[100 = 0]
[107 103 109  92  90 137  48  86  80  58  96 131 126 115 114 117  93 103
 103 108 111  89  57 104  78 136  93  85  60 107 145 106  92  92  91  81
 101  44 127  80  49 110  51  67  88  96 110  86  61  62 110  64 110  95
 101  92 108  98  93 158  60] : <31>
[ 83 127  99 117 114 149  89  77 115 114 122 117 159  88  91 131 117  80
  76 127 141 100  73  91 136  99  42  73 136  90 121 139 117 190 119  84
 106  81 106 124  76 146  81  88 101 119 161  56  90 115  50  34 101  67
 106 113 107  36 125 129 108] : <31>
[100 114  88 111 110 145 131  66 107 125 111 112 109  90  73 126 133  80
  86 134 123 118  77 113 118  84  98  88 135  95 141 142 117 188 108  95
  90  85 113 140  92 141  96  95 105 115 160  50 101 123  52  71 107  77
  97 111  87  45 125  97 106] : <38>
[ 78 129  95 121 114 135  98  76 119 116 129 115 150  90  84 122 123  88
  80 132 140 105  69  84 137  97  49  84 139 100 120 141 128 187 126  91
 103  88 100 132  64 140  88  93 109 117 167  61 100 124  55  35  96  71
 108 111 101  39 131  97 114] : <31>
[118  96  94  93 110 137 119  77 103 115  96 103  84  97  76 113 120  78
  95 130 103 117  83 112 114  64 138  69 107  88 144 112 131 139  98 102
  81  89 112 110 102 115  94  93  97 103 134  72  97 112  70 107 119  94
  92 111  83 103 113 102  94] : <38>
[ 97 113  96 115 119 129 105  89  92  97 108 115 122  95  84 118 124  81
  87 117 121 106  71 107 113 102  81  89 124  97 137 133 121 169 104  94
 100  73 117 131  75 131  88  78 103 115 147  61  99 110  61  86 100  80
 102 113 103  60 129 117  96] : <38>
[122  92 101  89  99 145  88  76  93  92  87 119  86 107  93 115 105  90
 106 124  97 108  81 115  91  87 140  76  84  94 147 104 113 104  88  95
  86  71 118  91  92 108  76  78  89  97 114  79  77  86  90  96 121 101
  91  99  86 114  95 134  67] : <38>
[ 96 114 100 108 114 122  87  91  97  89 111 121 134 101  99 119 114  84
  90 110 121 100  75  96 102 121  78  92 103  92 141 133 104 140  97  86
  99  61 115 108  78 128  80  77  95 112 134  69  92  98  81  78 103  87
 102 105 110  65 116 114  83] : <31>

[ 98  66 200 148  80  82 120  23 148 109  90  80 120  99 167 102 114 138
 135  27 142 106 132  94  93 176] : (67)
[102 120  79 101 103 112  88 143  84  94  99 117 104  98  87 100 102  95
  44 126  85  96  73  91 120  77] : (66)
[ 96  89 137 128 100  99 110 100 104 108 102  93 123  98 117 109 103 123
 101  93 110 100 103  88 101 112] : (66)
[ 89  83 108 104 104 113 105 109  75 105  93 101 111  93  95 117 101 109
 104 124 109  94  89  86  96  85] : (66)
[107 111  89  87 105 123  89 142  73  96  91 115 106  99  87 102 107  97
  45 146 102  97  59  83 124  63] : (66)
[ 92 110 110  94  97 113  97  98  99  92  80 118 108 101 121 113 112 107
  67  97 118  98  71  94 122 106] : (66)
[ 76  94 116 117  90  77 112  65 115 103 112  95 111  94 122 118  93 120
 130  56  91  98 137 106  77 145] : (67)
[102 140  49  71 106 117  77 161  78  86  97 130  97 100  75  99 101  83
  15 132  78  96  56  95 123  60] : (66)
[104  95 133 116 101 110 104 104  95 103  93 100 120 100 116 106 107 119
  79 104 113 100  87  83 114 103] : (66)
[ 79  68 154 133  88  86 122  43 116 108  93  86 116  95 141 122 104 130
 161  53 127  99 130  98  87 158] : (67)
[101 115  97  92 102 113  90 129  90  94  93 115 106  99 100 102 105 101
  55 114  99  97  70  89 122  85] : (66)
[110 100 105 119 107 108  99 145  83 109 113  95 120  95  83  96  97 111
  70 125  87  97  92  84 104  77] : (66)
[ 85  74 161 134  88  81 116  51 124 108 100  85 119  96 143 114 104 131
 146  48 120 101 133  97  86 157] : (67)
[118 146 116  88  97 120  75 141 110  85  83 129 107 109 124  83 117 101
   0 107 105 103  49  88 142  86] : (66)
[ 92  88 146 119  96 106 109  88 104 102  87 101 119 101 126 113 106 122
  99  82 125  99  89  87 111 121] : (66)
[ 99  82 160 148  90  73 116  70 132 114 121  79 122  95 128  96  96 134
 127  46  96 103 145 100  79 145] : (67)
[ 84  90 126 120  94  90 111  75 108 103 100  98 122  97 125 116 100 123
 116  69 104  99 117  97  93 136] : (67)
[ 82  55 171 135  83  82 127  24 128 112  99  76 117  92 146 119 105 133
 184  40 133  99 141  98  79 172] : (67)
[ 96  95 111 104 102 114 100 118  86 101  90 103 111  97 101 110 106 112
  82 116 111  96  79  85 113  82] : (66)
[105  96 130 127 102 105 103 117  97 107 100  96 123  99 116 101 104 120
  75 102 106 100  93  82 107  95] : (66)
[ 95  93 121 118 101 102 107 109  93 106 101  96 119  97 106 110 101 116
  89 100 105  98  99  88 102 101] : (66)
